Below is a small trained network, with its code and all its weights. Each question gives an input and a class and asks what happens when units are switched off, that is, made to give their printed mean instead of their output.

import numpy as np


def w(rows, s, z=0):
    codes = np.array(rows[::2]) - 128.0
    scale = np.full(codes.shape[1], s)
    scale[-1] = z or s
    return codes * scale


def norm(h):
    return h / np.sqrt((h * h).mean(-1, keepdims=True) + 1e-5)


def f(y):
    return np.maximum(y, 0)


def log_softmax(a):
    a = a - a.max(-1, keepdims=True)
    return a - np.log(np.exp(a).sum(-1, keepdims=True))


def net(x, mask):
    res = np.array(x, float).reshape(1, 6) / 4 @ E
    u = 0
    for l in range(4):
        y = f(norm(res) @ A[l][:, :-1].T + A[l][:, -1])
        res = res + np.where(mask[u : u + 13], y, B[l][:, -1]) @ B[l][:, :-1]
        u += 13
    return log_softmax(norm(res)[-1] @ U[:, :-1].T + U[:, -1])


A, B = {}, {}
E = w([
[56,184,130,159,197,110,94,140,105,127,144],'x0',
[127,182,180,112,102,99,93,114,149,68,131],'x1',
[120,141,183,110,87,74,97,104,115,50,128],'x2',
[117,64,153,176,160,127,135,254,148,149,123],'x3',
[71,128,196,109,192,108,76,93,93,78,123],'x4',
[76,119,103,121,124,206,140,96,232,175,142],'x5',
],0.0038)
A[0] = w([
[145,138,172,130,126,122,127,102,97,109,127,82],'L0N1',
[124,125,119,96,141,164,121,76,120,160,136,92],'L0N2',
[119,121,63,125,131,141,154,104,103,164,130,74],'L0N3',
[254,26,88,124,113,187,167,136,133,187,122,14],'L0N4',
[151,121,148,102,110,153,138,121,152,122,117,58],'L0N5',
[72,35,107,126,91,146,170,203,195,155,140,72],'L0N6',
[66,125,155,125,162,202,124,61,226,150,119,58],'L0N7',
[138,121,138,134,185,126,115,252,121,140,135,3],'L0N8',
[106,159,49,147,164,156,157,164,111,168,124,64],'L0N9',
[104,120,106,121,160,137,129,138,120,134,130,72],'L0N10',
[144,74,140,123,109,114,130,77,87,123,129,120],'L0N11',
[80,78,136,134,161,126,127,225,134,139,135,106],'L0N12',
[220,130,100,125,51,123,145,167,191,145,117,128],'L0N13',
],0.007,0.002)
B[0] = w([
[160,103,168,115,146,90,98,124,145,84,153,167],'L0N1',
[92,142,90,191,160,131,165,63,139,84,124,166],'L0N2',
[192,147,102,212,129,146,134,39,138,124,118,179],'L0N3',
[173,60,43,41,110,254,231,168,103,111,154,255],'L0N4',
[119,153,55,166,128,79,116,125,77,175,175,149],'L0N5',
[103,13,171,167,82,140,33,117,179,119,118,242],'L0N6',
[47,156,72,92,138,114,72,125,254,99,140,223],'L0N7',
[47,171,140,163,223,177,218,163,84,85,90,195],'L0N8',
[177,125,120,137,119,100,55,110,92,232,171,202],'L0N9',
[163,164,180,138,89,108,127,136,131,165,118,149],'L0N10',
[118,112,129,174,159,111,145,56,103,67,94,171],'L0N11',
[98,152,125,249,158,137,130,161,71,83,64,210],'L0N12',
[183,165,125,124,41,212,169,173,118,117,196,224],'L0N13',
],0.0075,0.0067)
A[1] = w([
[169,140,129,120,141,109,114,107,109,204,134,94],'L1N1',
[126,103,179,107,133,89,108,97,123,126,84,82],'L1N2',
[176,148,106,141,153,76,112,109,89,254,133,58],'L1N3',
[145,123,161,111,144,124,103,125,117,140,125,50],'L1N4',
[123,98,136,102,163,135,133,97,110,173,110,81],'L1N5',
[150,153,175,105,68,70,153,150,134,171,123,17],'L1N6',
[121,157,101,108,114,82,121,156,132,163,134,72],'L1N7',
[115,118,172,147,184,101,152,189,64,176,86,8],'L1N8',
[103,137,113,119,136,110,138,164,90,144,81,59],'L1N9',
[117,101,170,72,132,80,122,110,39,112,111,72],'L1N10',
[150,85,144,117,139,39,125,123,94,78,138,90],'L1N11',
[177,108,178,105,156,94,112,107,130,104,81,57],'L1N12',
[123,127,148,105,130,112,152,138,134,160,117,59],'L1N13',
],0.0094,0.0015)
B[1] = w([
[163,136,91,199,155,125,41,97,168,177,148,160],'L1N1',
[75,112,85,94,151,184,113,129,111,180,168,195],'L1N2',
[254,142,67,235,162,106,27,42,88,174,198,187],'L1N3',
[146,93,136,69,188,107,164,122,142,109,135,146],'L1N4',
[125,158,126,182,142,158,96,151,152,88,125,142],'L1N5',
[156,124,155,158,74,123,155,113,157,12,100,140],'L1N6',
[87,77,163,111,153,126,166,100,84,90,154,138],'L1N7',
[71,214,132,237,160,110,222,183,103,40,71,234],'L1N8',
[120,166,191,197,117,125,188,123,141,155,93,170],'L1N9',
[87,85,191,35,164,209,71,105,107,218,107,236],'L1N10',
[55,129,171,91,130,202,79,106,23,193,132,255],'L1N11',
[91,123,121,101,136,161,84,96,47,137,199,209],'L1N12',
[181,131,83,172,136,86,104,107,107,168,167,128],'L1N13',
],0.007,0.004)
A[2] = w([
[136,127,145,104,132,91,163,127,145,145,107,57],'L2N1',
[110,105,156,52,128,119,121,151,112,254,118,41],'L2N2',
[128,140,129,95,108,73,141,168,128,167,115,84],'L2N3',
[136,126,130,114,117,89,129,137,122,137,111,68],'L2N4',
[178,204,170,113,64,81,114,155,105,93,165,99],'L2N5',
[143,185,170,32,95,140,144,154,99,142,152,97],'L2N6',
[161,141,158,68,159,88,130,131,143,156,100,41],'L2N7',
[103,175,111,41,170,55,150,108,196,107,132,16],'L2N8',
[192,213,194,121,56,60,132,138,101,87,163,87],'L2N9',
[197,73,144,81,99,148,154,176,98,221,107,28],'L2N10',
[145,134,133,97,135,106,137,150,141,151,115,84],'L2N11',
[104,231,146,31,155,56,125,79,195,157,124,9],'L2N12',
[165,174,182,113,61,107,118,136,129,105,121,67],'L2N13',
],0.007,0.0011)
B[2] = w([
[136,144,125,164,120,173,114,123,116,121,125,128],'L2N1',
[99,156,181,30,167,135,109,59,134,165,151,212],'L2N2',
[94,95,108,146,121,105,128,127,99,126,141,128],'L2N3',
[117,158,152,135,115,168,137,96,141,164,113,128],'L2N4',
[165,122,197,73,66,65,100,101,101,73,99,164],'L2N5',
[68,71,153,189,98,148,84,83,164,127,107,220],'L2N6',
[125,162,115,123,114,177,125,143,109,134,169,129],'L2N7',
[124,220,62,103,132,25,167,167,117,102,160,197],'L2N8',
[157,117,254,99,59,120,125,91,162,49,113,167],'L2N9',
[95,177,96,80,163,171,103,164,124,128,225,253],'L2N10',
[110,152,123,138,95,131,131,135,116,139,118,128],'L2N11',
[61,207,55,101,182,123,138,188,127,55,218,207],'L2N12',
[206,106,168,127,138,92,116,110,157,61,133,151],'L2N13',
],0.0074,0.0029)
A[3] = w([
[105,128,109,95,138,128,130,92,122,111,106,71],'L3N1',
[151,149,151,86,132,98,161,105,176,183,81,30],'L3N2',
[123,121,175,181,99,127,116,165,115,125,136,102],'L3N3',
[176,109,86,64,85,129,193,202,123,178,141,3],'L3N4',
[123,121,130,120,125,116,113,123,109,99,61,93],'L3N5',
[85,151,153,163,185,107,112,97,182,128,81,72],'L3N6',
[131,143,179,183,191,80,190,212,76,98,72,22],'L3N7',
[161,97,90,77,107,133,97,103,194,160,135,100],'L3N8',
[79,41,171,113,118,77,85,188,227,208,75,2],'L3N9',
[149,141,95,119,138,112,255,33,102,119,59,22],'L3N10',
[200,98,104,44,84,148,208,190,144,196,100,27],'L3N11',
[127,103,102,90,138,102,141,128,128,144,102,53],'L3N12',
[134,121,55,154,179,141,149,172,142,175,117,160],'L3N13',
],0.0086,0.00089)
B[3] = w([
[160,166,136,51,148,89,127,172,134,190,105,171],'L3N1',
[127,155,121,101,126,103,150,161,108,114,135,128],'L3N2',
[135,148,144,74,136,83,168,125,130,183,89,187],'L3N3',
[127,87,81,150,117,194,154,162,145,154,201,226],'L3N4',
[148,144,150,137,114,137,145,140,180,168,157,152],'L3N5',
[178,96,104,117,43,154,151,190,92,97,161,219],'L3N6',
[94,237,168,181,100,88,239,156,114,231,102,253],'L3N7',
[119,153,181,158,181,76,149,224,19,111,112,209],'L3N8',
[117,60,112,121,128,86,26,125,171,182,2,183],'L3N9',
[128,55,150,100,222,83,158,114,167,148,43,175],'L3N10',
[171,107,112,113,88,194,184,188,135,147,234,233],'L3N11',
[134,164,147,100,129,163,119,107,176,148,100,128],'L3N12',
[178,143,215,90,83,44,113,87,122,86,116,239],'L3N13',
],0.01,0.0049)
U = w([
[80,215,194,226,131,95,242,193,82,180,56,163],'0',
[196,52,72,114,82,254,217,198,127,134,227,178],'1',
[188,126,227,77,42,101,137,80,149,33,124,71],'2',
[227,159,83,221,165,88,58,50,94,177,171,94],'3',
[168,79,87,79,220,97,207,55,152,108,63,3],'4',
[60,229,33,75,154,42,109,130,194,39,194,151],'5',
[53,125,190,22,175,181,65,57,34,162,152,169],'6',
[78,43,108,168,100,104,21,188,207,144,41,113],'7',
],0.0079,0.003)

Each question gives the input, the list of numbers given to net, and the class t.
The units are the neurons (one row each of A and B). Each row of codes is followed by its name. A weight is (code - 128) times the scale printed after its matrix; where a second scale follows, it is the last column's (A, B and U).
mask holds one flag per neuron, layer by layer. A switched-off neuron (its flag False) gives its mean, the last column of its row in B, instead of its output. The means were averaged over made-up inputs and are rounded, as every weight is.
A unit's drop is (log p(t) with every unit on - log p(t) with that unit switched off) / (log p(t) with every unit on - log p(t) with every unit switched off).
The circuit of an input: a set's keep is (log p(t) with only the set's units on - log p(t) with every unit switched off) / (log p(t) with every unit on - log p(t) with every unit switched off). Starting from the 12 units with the biggest drops (on a tie, the unit counted first), units are removed one at a time, each time the one whose removal leaves the highest keep (on an exact tie, the one counted first), for as long as the keep stays at least 0.8.
circuit, biggest first: the units of the circuit, biggest drop first
most important unit: the unit with the biggest drop
top k neurons: the k neurons with the biggest drops, biggest first
top k neurons in layer l: the k neurons of layer l with the biggest drops, biggest first
drop when u is switched off: that unit's drop, to one decimal
input [3,-8,-5,1,7,2], class 0: top 2 neurons -> (L0N12; L0N8)
input [3,-7,-4,1,5,2], class 0: most important unit -> L0N12
input [-2,8,-3,5,4,3], class 7: top 4 neurons -> (L0N7; L3N9; L1N8; L0N6)
input [5,5,4,1,-5,-7], class 6: top 2 neurons -> (L0N12; L1N11)
input [4,5,-2,-6,8,0], class 5: top 2 neurons in layer 2 -> (L2N12; L2N8)
input [7,-4,8,-8,-5,0], class 6: circuit, biggest first -> (L0N13; L3N7)
input [5,-7,-6,3,8,5], class 0: top 4 neurons -> (L0N12; L0N8; L3N7; L1N10)
input [-4,-1,5,-8,-1,0], class 6: top 3 neurons -> (L0N4; L0N7; L0N11)
input [7,6,2,0,-8,6], class 5: circuit, biggest first -> (L0N7; L0N4)
input [-1,0,0,-4,-2,3], class 5: top 2 neurons -> (L0N7; L0N2)
input [-5,6,7,-6,1,4], class 5: top 3 neurons -> (L0N6; L2N12; L0N13)
input [3,-1,-8,-2,3,8], class 5: top 2 neurons -> (L0N7; L2N12)
input [4,8,-4,-8,-6,-1], class 2: top 2 neurons -> (L0N7; L0N9)
input [-7,-6,2,-2,6,8], class 5: circuit, biggest first -> (L0N7)
input [5,-2,-3,-3,-8,0], class 3: top 2 neurons -> (L0N9; L1N3)
input [-3,-3,-5,4,1,-4], class 0: top 3 neurons -> (L0N8; L0N12; L3N7)
input [7,4,3,3,-2,5], class 7: top 3 neurons in layer 0 -> (L0N7; L0N12; L0N2)
input [-5,-6,0,3,5,0], class 0: top 4 neurons in layer 0 -> (L0N12; L0N8; L0N13; L0N7)
input [-6,7,-8,-4,1,-8], class 2: top 3 neurons in layer 0 -> (L0N13; L0N6; L0N9)
input [-6,-3,8,6,7,3], class 7: most important unit -> L0N6
input [-1,-7,-4,4,2,-1], class 0: top 2 neurons in layer 0 -> (L0N12; L0N8)
input [4,-3,-6,-4,-6,1], class 3: top 3 neurons -> (L0N9; L1N3; L0N3)
input [5,5,-8,-3,-3,2], class 3: top 2 neurons -> (L0N9; L1N3)
input [-3,-4,-7,-7,7,-5], class 4: drop when L2N10 is switched off -> 0.1
input [7,7,4,4,-5,6], class 7: drop when L3N9 is switched off -> 0.2
input [1,-3,-5,-7,2,0], class 3: drop when L0N9 is switched off -> 0.2
input [-2,-8,2,-5,3,-3], class 4: drop when L0N1 is switched off -> -0.1
input [-2,6,-6,4,-2,-7], class 0: most important unit -> L0N8
